In the rows, 128 means zero.
Each row of numbers stands for one thing and depends on some of the facts below. Use the named rows to name the rest.

How the things are related:
Ω: points at; π: belongs to class
betrazum Ω [remevu, fisiples]
bidru Ω [sodul, kladraflo, tamo, stezer, kluplem, fisiples]
bilur Ω [dresti, sagistin, tasir, brotrem]
bobos Ω [savun, stenaban, stuplosa]
brurel Ω [stodrek, flurun, kluplem, brifas]
bugodun Ω [fisiples, toflek, debin]
buska Ω [klotruk, feklus, skipasa, genal]
defor Ω [tizok, toflek, trobro, tivudi]
dregeflu Ω [stodrek, brustas, nupli, tibi, megruk]
dresten Ω [kladraflo, daron]
drobal Ω [savun, trozistu, sedrufle, kikle]
dronek Ω [stodrek, megruk, ginan]
dugres Ω [stezer, dresir, plaklil, bodebes, stebulok, vere]
fabre Ω [nistubem, tubrezes, vogana]
flepane Ω [dazil, naflegem, matre, stustas]
gaklen Ω [vogi, klotruk, brafla, fuden, megruk]
gedas Ω [fludem, stodrek, stuflel, skiki]
gigu Ω [dropa, remevu, goplam]
gitos Ω [skoflepin, supotur, suflon]
gogrel Ω [beku, skago, flatrer, plusti]
gritik Ω [robrule, sedrufle, bogri, gekos, toflek, plusti]
gronom Ω [todremu, skosto, floflel, tubrezes, mize, greges, setom, briva]
groste Ω [brestu, skipur, stebulok]
grozik Ω [dazil]
grozur Ω [skitres, supotur, klustuk]
gukes Ω [votek, klidri, vabril]
gupal Ω [dresti, stenaban, flatrer, fisiples]
keradrin Ω [ziren, plusti]
kiskun Ω [skestigu, ziren, dresti, denin]
klebro Ω [tidri, skenis, pluplil, plozo, futi, kliral]
klirim Ω [beku, tamo, stugrum, flobrin, trilos, depara]
lagre Ω [senutra, naflegem, kleplo, stiplal, matre]
lezos Ω [kladraflo, deklan]
maklok Ω [dropa, kladraflo, lenur, bolel, briva]
mobo Ω [dresir, ladror]
mulam Ω [plezeskes, dresti, skitres, denin, goplam]
nabodrik Ω [ralas, floker, flobrin, setom, megruk]
naton Ω [floflel, gubrak, skadre, greges, nupli]
nulotir Ω [todremu, nistubem, flomok, todru, skipur, brotrem, fivame]
plastus Ω [neke, kleplo, bropodrar]
ploval Ω [stenaban, flatrer, fisiples, nupli, trobro]
plubomum Ω [senutra, kimistas, magros, skezotro, dobra]
poplo Ω [mitrir, plituklo, dogrok, kidran, kemabrar, skipur, ginan]
retrul Ω [kladraflo, robrule, skipasa, kliral]
rostesos Ω [trupok, stenaban, pudra, tasir]
rutem Ω [grinon, maval]
sagror Ω [gebelor, trata, savun, nasteki]
sazu Ω [gastak, raflek, dobra, vifas, tibi]
siplu Ω [tidri, mitrir, skavoflas]
skagrul Ω [stodrek, bogri]
skasta Ω [bogri, skadre, dobra, bropodrar]
skavo Ω [vazar, soklala, neke]
sogredal Ω [gastak, gebelor, feklal, vifas]
sokudre Ω [sodul, karo, gofu]
stadra Ω [treklel, mitrir, zifles, stugrum, stiplal]
steklun Ω [brestu, klotruk, bronal, skavoflas, stenaban, gredrum]
stofler Ω [fludem, ziren, stodrek, noluk, trafo, fuden]
stuko Ω [saplus, flomok, toflek, trobro]
subi Ω [votek, skipasa, gubrak, nibek]
sufem Ω [plituklo, nidum, flurun, soklala, stiplal, matre]
telamok Ω [fivame]
tizo Ω [gebelor, kikle]
tokli Ω [grinon, tubrezes, klogodrok, gubrak, klefli, vogana, bitin]
tostukluk Ω [votek, floker, gokle, kleples]
triges Ω [skoflepin, pluplil, gubrak, gofu]
triklugo Ω [bruflo, vogana, bitin, brifas]
trofi Ω [bogri, skeran, raflek, kleples, nupli]
vaso Ω [skago, pifi, kikle, veflo, dronam]
vutu Ω [trozistu]
{beku, bruflo, debin, flobrin, flomok, gigu, kimistas, kleples, klotruk, kluplem, klustuk, ladror, lenur, magros, mutrodru, naton, retrul, rostesos, savun, sedrufle, setom, stebulok, tizo, trafo, trilos, trofi, trozistu, trupok, vaso, vazar, veflo, vogana, zifles} π 304
{betrazum, bilur, bitin, bodebes, bolel, brurel, dazil, deklan, denin, dobra, dogrok, dregeflu, dronam, fabre, feklus, fisiples, flatrer, flepane, floker, fludem, fuden, futi, gaklen, gedas, gekos, gitos, grinon, gritik, gronom, grozur, gukes, gupal, karo, kidran, kikle, kiskun, kladraflo, klefli, kleplo, klirim, lezos, mitrir, mize, mobo, nabodrik, nasteki, nibek, nistubem, noluk, pifi, plastus, plezeskes, plozo, plubomum, plusti, poplo, raflek, raflo, rutem, siplu, skadre, skagrul, skiki, skipasa, skipur, skitres, skoflepin, skosto, sokudre, steklun, stenaban, stiplal, stodrek, stuflel, stuko, stuplosa, subi, suflon, supotur, tamo, tasir, tivudi, todru, triges, triklugo, vabril, vere, vogi, votek, ziren} π 966
{bidru, brafla, brifas, brotrem, brustas, daron, dresti, drobal, dropa, floflel, genal, goplam, gredrum, greges, groste, keradrin, neke, plituklo, remevu, tidri, toflek, trobro, vutu} π 157
{bobos, bogri, briva, bropodrar, buska, defor, depara, dugres, gofu, gogrel, gokle, grozik, kemabrar, klogodrok, maval, nulotir, ploval, robrule, saniskil, saplus, sazu, skago, skasta, skavo, skenis, skezotro, sodul, sogredal, stadra, stofler, stugrum, stustas, sufem, telamok, tizok, todremu, treklel, tubrezes, vifas} π 962
{brestu, bronal, bugodun, ginan, klidri, kliral, naflegem, plaklil, pluplil, pudra, ralas, skavoflas, skestigu, soklala, tibi} π 139
{dresir, dronek, fivame, gastak, klebro, mulam, nupli, sagistin, sagror, senutra, skeran, stezer, tostukluk, trata} π 859
{dresten, feklal, flurun, gebelor, gubrak, lagre, maklok, matre, megruk, nidum, tokli} π 661

Named rows:
gigu: [117 165 150 149 164 142  89 170 102 147 128 132 151 143 134  95  22  73
 117 170 159  90 129  85 158 145  92  99  92  61 110 177 108 109 118 134
 150 189 120]
savun: [182 127  97 170 164 136 151 146 124 146 155 171 133 105  89 123  73 125
 131 131 102 132  91 183 174 141 121 143 125 145 156 132 140 122 119  80
 133 129  68]
tasir: [107  84 121 130 106 135 139 128 136 115 122 137 121 126 123 141 171 136
 152 137 134 129 134 145 118 144 126 139 146 157 136 103 134 165 148 120
 125 105 136]
senutra: [124 117 110 102  95 136 110  98 154 128 110 125 140 106 113 150 164 144
 153 105 112 151 102 135 136 110 128 138 145 127 140 117 138 130 160 161
 121 118 135]
trozistu: [175 147 109 183 163 145 132 148 103 162 176 168 172 115  92 108  67 110
 120 134  89 114 108 165 185 134 117 150 116 104 153 134 147 128 115 101
 130 141  98]
nistubem: [113 111 123 132 123 134 136 121 127 119 150 125 161 143 134 122 175 127
 136 146 121 119 147 146 113 131 134 134 141 119 127 108 130 151 138 134
 116 100 171]
skoflepin: [116 112 133 133 114 137 133 125 126 126 156 128 171 140 131 117 171 127
 137 147 116 112 149 138 128 128 134 133 148 108 134 111 134 152 136 141
 110 106 165]
bropodrar: [129 166 117 181 128 153 125 102 123 151 131 131 169 108 127 120 124 153
 111 117 115 123 122 139 169 120 120 157 117 104 134 122 117 124 110 158
 136 122 145]
ladror: [135 143  93 142 153 131 134 112 103 135 155 154 131  95  91 115  79 130
 119 135 141 158 103 177 145 137 118 110  88 155 152 124 121 119 122  91
 142  96 106]
dazil: [ 91  85 111 122  97 152 105 114 140 128 141 121 157 139 119 140 161 116
 151 117 126 145 133 127 130 154 117 136 135 126 129 112 148 164 151 126
 127 103 140]
kemabrar: [124 154 110 174 121 150 122  97 128 143 126 131 159 101 122 123 118 154
 119 120 134 127 119 142 168 126 121 157 118 118 133 119 111 129 113 151
 137 114 137]
stenaban: [122  78 130 153 115 128 149 168 138 112  89 166  98 116 126 152 161 157
 172 171 151  91 147 161 141 150 119 144 157 146 139 101 126 175 167 121
 131 139 133]
floker: [120 101 123 127 119 130 142 114 123 118 141 129 139 127 126 123 173 138
 133 130 122 131 134 144 117 133 140 131 144 140 140 102 143 149 138 128
 110 101 142]
dresir: [129 118 116  91  94 122 122 101 157 116 108 133 129  98 119 148 164 150
 150 102 123 156 100 142 129 106 148 131 152 148 147 116 135 125 150 155
 117 109 126]
tamo: [106  94 136 117 105 130 135 123 123 124 141 133 130 114 117 119 166 134
 151 132 135 127 143 135 132 137 152 137 151 154 147 115 136 149 135 130
 111 105 136]
beku: [147 136  90 138 148 124 145 115 110 123 144 156 112  87  97 119  75 141
 124 132 148 167  95 181 140 144 123 116  86 173 154 124 119 124 125  88
 146  94  97]
fuden: [106 102 134 147 112 140 126 123 107 119 143 128 135 127 124 125 178 132
 135 127 118 129 143 120 136 138 132 140 130 135 136 102 157 145 137 146
 109 118 143]
raflo: [112 112 141 146 121 145 130 134 111 131 147 140 161 133 126 119 171 125
 142 142 115 107 150 125 148 133 131 144 144 111 136 114 145 155 140 142
 110 119 157]
klidri: [134 143 111  98 128 112 143  70 140 123 147 149  94 102  97 167 114 190
 109 128 104 158 116 179 148 111 136 102 120 134 113 142 122 121 136 127
 130 111 122]

Name these rows:
No name comes twice in this set of rows, the named rows included.
[117  85 167 129 131 113 132 216 159 108  29 144  64 144 173 149 113 122
 171 201 206  46 158  97 119 158 102 108 156 113  95 143  95 164 167 128
 157 201 124]  gupal
[147 167  85 124 163 121 150 110 115 127 166 137 145 112 119 108 100 135
 103 150 138 164 103 193 112 120 122  98  84 140 136 120  99 103 127  89
 149  77 144]  vogana
[143 142 120 120 137 110 138  77 119 132 150 145  90 101  99 164 113 187
 111 127  88 155 119 166 148 103 131 105 112 136 122 133 140 113 134 136
 113 135 113]  tibi
[145 130 122 120 112 121 124 107 139 122 109 140 132 101 126 138 180 154
 147 113 115 138 116 144 137  95 145 140 146 130 149 105 132 122 149 163
 108 126 141]  skeran
[164 101 139 163 126 149 150 160 134 149 164 151 167 153 111 125 162 107
 151 115  58  95 137 134 169 137 145 174 189 104 139 118 172 153 125 119
  99 143 105]  kikle
[104  96 149 165 127 109 120  98  37 102 127 111  52 120 126 118 213 162
 102  85 128 162 135  97  89 145 113 127  74 197 149  66 213 117 124 170
  79 140 106]  stodrek
[ 98  90 151 125 121 132  97 171 148 126  82 106 109 174 162 146 117  90
 144 138 160 100 139  74 103 162  89 113 130  97  96 134 136 152 148 137
 144 177 124]  kiskun
[155 179 161 170 160 118 133 177 140 142  75 113 127 147 175 108  84 121
 108 161 148  63 141  98 132 112 117 132 136  73  96 142  77 103 104 152
 146 191 138]  defor
[104  80 142 109 104 100 173 151 135  89  76 163  54  78 124 141 161 181
 176 186 208 100 155 157 121 141 152 121 156 196 156 113  94 161 150 117
 128 115 127]  fisiples
[185 160 134 152 181 125 125 178 134 159 135 137 140 163 122 114  33  68
 115 126 105 103 105 114 147 146 109 122 121  88 109 159 129 100 105  96
 139 179  73]  vaso
[131 154 171 139 139  97  75 134  79 114  69  81  74 156 162 120 154 119
  98  82 124 136 112  38  89 114  98 109  82 117 103 105 191  83 131 214
  88 211 107]  dronek
[ 91 161 130 155 125 166  55 120 159 162  88  82 172 170 154 135  55  85
 111  97 136 129 113  64 137 158  72 132 105  73  84 158 120 128 113 158
 176 174 116]  sufem
[127 186 158 154 149 142  99 143 134 154 113  97 171 160 161  99  70  92
  98 126 128  81 137  67 147 119 118 131 129  50  94 165  94 101  89 172
 143 175 136]  buska

The same things again, as new rows of numbers:
Some rows with their names:
kliral: [131 124 128 127 146 125 136 140 126 130 127 128 121 127 140 126 123 123
 135 133 129 132 119 126 144 132 141 124 131 128 133]
goplam: [133 123 129 128 129 133 110 117 147 129 116 135 133 132 142 137 116 122
 132 127 121 130 101 134 108 134 142 151 135 121 126]
toflek: [129 122 130 124 130 141 119 119 144 132 123 135 136 136 139 127 121 130
 123 128 129 127 114 125 111 127 141 154 131 118 121]
drobal: [123 132 137 134  97 136 103 122 122 154 129 134 149 141 119 113 118 131
 129 115 123 107 117 129 117 127 122 133 109 122 113]
brustas: [129 123 128 124 135 137 123 122 134 130 121 136 135 138 143 122 123 135
 117 128 130 128 116 125 112 126 142 148 131 118 123]
klustuk: [139 134 124 135 133 113 129 133 129 147 106 125 128 135 145 165 118  97
 153 131 107 132 106 148 101 144 143 114 120 126 133]
flobrin: [135 123 122 129 137 129 163 141 128 132 128 127 132 142 138 136 127 124
 136 137 131 125 133 122 104 122 143 121 119 121 126]
kleples: [133 125 122 131 142 127 164 146 119 138 127 127 134 143 141 135 126 129
 129 138 129 121 128 120 114 124 144 111 115 122 127]
mutrodru: [136 129 125 135 116 126 152 136 124 133 128 125 137 135 128 132 122 121
 145 131 126 120 140 128 102 119 136 112 116 124 124]
stezer: [137 128 123 127 142 134 131 122 130 131 129 127 114 127 126 129 137 123
 138 135 124 132 126 107 135 129 118 142 134 129 131]
briva: [129 123 131 127 140 137 129 133 143 135 128 129 120 121 137 126 128 124
 126 133 133 136 132 128 152 125 143 130 134 128 130]
bolel: [127 122 126 124 141 125 130 123 139 117 125 126 121 127 127 147 129 130
 122 131 129 136 119 126 132 135 126 141 135 131 133]
futi: [127 127 125 125 147 117 124 127 123 124 119 127 121 130 135 143 131 130
 121 130 123 135 114 126 138 140 126 127 133 133 136]
stuko: [125 128 134 131 102 126 117 123 135 111 133 126 135 120 107 132 120 134
 131 121 127 123 133 129 123 126 112 124 128 136 128]
rutem: [144 138 138 134  84 137 148 102 118 130 117 114 131 112 105 142 136 147
 102 109 115 135 168 150 223 116 126 111 121 129 131]
skosto: [128 124 127 124 137 130 140 121 134 122 123 124 121 128 128 142 135 136
 109 131 129 137 127 129 150 131 128 137 131 129 133]
lezos: [130 130 131 134 106 120 112 127 127 110 130 128 134 119 112 131 117 134
 135 120 123 121 131 123 130 127 113 114 129 140 133]
feklus: [124 122 126 123 147 123 133 130 131 115 127 129 123 131 132 141 129 137
 117 133 130 131 116 118 133 133 125 131 133 132 133]
stiplal: [122 131 121 119 141 120 130 117 118 115 127 125 122 128 131 125 142 130
 114 129 134 139 131 135 109 131 121 138 136 128 133]

Rows to name:
No name comes twice in this set of rows, the named rows included.
[117 134 136 137 109 131 107 142 118 151 139 129 136 124 119 102 127 126
 135 120 130 113 133 133 144 125 123 109 113 131 120]  sogredal
[145 136 128 138 107 137  95 119 123 142 139 129 128 110 118  98 124 120
 164 124 124 120 129  99 149 115 113 124 133 139 128]  dugres
[138 130 130 141  96 123 137 138 136 123 128 127 143 128 119 138 109 117
 156 125 120 116 139 131  93 119 131 103 116 130 124]  gigu
[123 140 120 121 140 123 119 126 113 127 132 129 122 119 145  95 146 118
 127 129 139 141 148 150 105 122 135 124 141 124 131]  stustas
[126 136 122 119 138 121 137 128 111 126 132 128 122 125 142 101 142 118
 131 128 139 136 141 146 106 124 134 126 138 122 130]  naflegem
[132 128 123 122 134 133 122 113 128 127 122 136 135 134 145 116 129 131
 123 126 131 133 121 133  98 123 140 149 138 118 125]  plituklo
[135 132 129 139 103 124 146 144 118 131 133 128 147 133 122 126 117 127
 145 126 124 111 143 126 104 116 131  96 110 128 123]  trofi
[132 120 123 128 132 135 161 143 139 125 132 126 132 141 135 138 124 121
 135 138 134 129 131 124  92 122 143 125 122 122 125]  trafo
[129 129 125 125 144 118 121 120 123 127 119 126 120 127 133 148 132 127
 120 129 120 135 114 127 143 140 124 131 133 132 137]  karo
[138 129 131 125 122 140 156 108 124 134 114 116 119 123 124 151 144 141
  96 124 122 144 150 142 207 125 135 134 128 124 133]  grinon
[122 132 126 125 140 131 126 134 125 134 134 129 122 123 141 105 138 123
 125 131 138 135 136 138 129 124 136 125 135 126 130]  bropodrar
[127 136 132 133 107 123 108 132 127 122 138 129 135 111 124 100 122 126
 142 123 132 123 145 135 122 117 126 106 132 134 128]  stadra
[129 124 124 122 137 128 132 117 135 119 129 125 120 126 125 139 134 131
 120 132 133 136 124 123 126 130 121 144 135 130 131]  skipur
[128 133 134 136 106 117 114 133 139 115 126 129 132 116 113 138 115 119
 148 121 117 122 130 136 116 134 116 109 127 137 129]  mulam

The same things again, as new rows of numbers:
Known rows:
klefli: [122 159 119 159 127 124 175 115 135 148 113 195 132 145 122 127 125 141
 122 123 116 125 115 122 121 124  96 116 117  86]
ginan: [121 123 110 204 175 136 130 131 111 109 129 178 141 114 141 121 163  91
 123 133 133 129 119 149 121 121 137 107 120 139]
floker: [123 149 126 160 130 132 160 116 119 146 116 139 137 151 126 139 137 111
 121 120 119 127 119 129 120 121 107 109 118  91]
gofu: [123 146 117 113 154 115 125 122 160 165 129 195 139 139 125 122 104 175
 122 120 129 125 115 124 114 123  91 110 121  86]
kleples: [123 138 151 186 118 137 143 118 112 141 120  84 120 123 141 147 144 101
 142 124 117 123 117 124 120 124  94 103 119 124]
tivudi: [123 122 155 100 145 120 117 123 123 133 134  92 139 146 121 122 134 129
 124 124 128 127 120 125 124 119 130 104 131 133]
maval: [120 150 114 132 136 120 143 123 157 145 120 197 132 138 126 127 107 140
 123 120 124 126 119 124 119 118  92 124 118  83]
flurun: [125 123 123 170 104 151 119 174 119 133 126 159 117 114 139 121 135 181
 134 121 140 125 113 136 116 121  90 101 122 109]
brifas: [120 163 112 155 127 117 130 126 115 141 132 191 136 124 125 129 133 110
 122 122 125 121 116 130 119 120 108 103 118 105]
nulotir: [144 114 108 112 102 128 130 127 185 110 116 183 117 119 123 122 118  97
 126 128 135 141 159 125 134 160 212 234 123 133]
mulam: [127 117 125  99 102 142 118 125 167 111 132  98 115 111 121 120 120 110
 153 123 116 122 139 126 181 172 169 126 151 178]
retrul: [116 118 134 128 105 132 127 117 114 108 118  86 118 112 123 121 129 104
 153 143 118 121 153 126 206 128 134 142 144 166]
feklus: [120 136 130 124 136 126 131 120 128 133 123 143 134 147 122 123 137 132
 124 121 124 128 117 124 119 119 123 114 121 109]
dresti: [124 149 122  99 182 114 122 118 122 137 174 126 163 143 125 122 145 119
 127 120 134 123 124 122 121 119 149 106 123 155]
karo: [121 137 133 109 132 120 121 120 132 150 126 158 133 137 124 122 121 173
 126 125 124 128 118 125 126 127  94 112 124 104]
floflel: [121 180 113 142 133 111 139 119 119 151 130 173 143 143 124 145 124 103
 124 119 117 122 121 122 122 118 102 105 118  95]
maklok: [129 127 118 106 105 137 120 121 176 109 115 142 117 115 119 121 115 132
 152 124 116 124 148 126 184 135 130 158 140 130]
vazar: [123 115 129 183 104 142 119 137 116 131 122  86 117 115 141 120 140 145
 133 141 116 120 126 125 126 118  92 104 119 146]
klogodrok: [123 156 110 155 133 117 164 127 162 143 118 217 135 141 124 128 109 137
 123 120 120 128 113 124 120 119  97 121 119  80]

Which thing is each row?
No name comes twice in this set of rows, the named rows included.
[120 179 139 153 114 129 137 122 145 179 123 184 122 145 136 128 116 185
 140 120 115 121 120 125 125 120  89 105 117  79]  gubrak
[141 121 111 107 103 121 118 128 130 106 137 174 117 115 122 123 142  97
 122 132 140 129 140 125 145 143 198 159 119 171]  groste
[139 116 122 103  98 112 123 121 115 104 136  75 119 121 123 157 103  90
 124 135 122 123 134 123 123 143 192 140 190 169]  drobal
[123 143 115 137 122 119 143 134 146 136 114 140 135 150 126 147 106 111
 124 120 124 127 119 128 123 121 112 119 118  84]  gokle
[139 124 107  94 102 116 120 118 141 106 128 133 117 112 126 120 115  98
 124 134 124 128 153 124 156 137 199 182 134 162]  bidru
[118 149 109 135 114 121 126 131 113 119 130 109 138 133 124 157 134  89
 122 119 123 123 117 141 124 133 149 104 118 120]  brustas
[120 125 116 176 102 144 169 119 111 105 109  96 117 115 121 140 128  95
 178 136 119 119 145 128 196 143 136 157 127 144]  naton
[124 116 141 142 104 129 118 115 111 116 123  86 117 111 126 122 135 125
 135 138 117 120 126 127 146 121  99 103 127 162]  mutrodru
[163 113 111 146 102 153 130 125 125 110 113 159 116 115 123 121 143 103
 123 146 147 151 184 133 131 144 188 222 115 154]  poplo
[120 166 107 164 161 117 166 123 163 160 119 235 144 152 132 126 119 144
 126 121 124 125 115 126 119 121  93 111 117  79]  tubrezes
[131 124 127 100 105 111 121 123 115 110 140  73 125 124 122 146 106 102
 125 129 123 122 120 124 116 123 159 117 175 156]  vutu

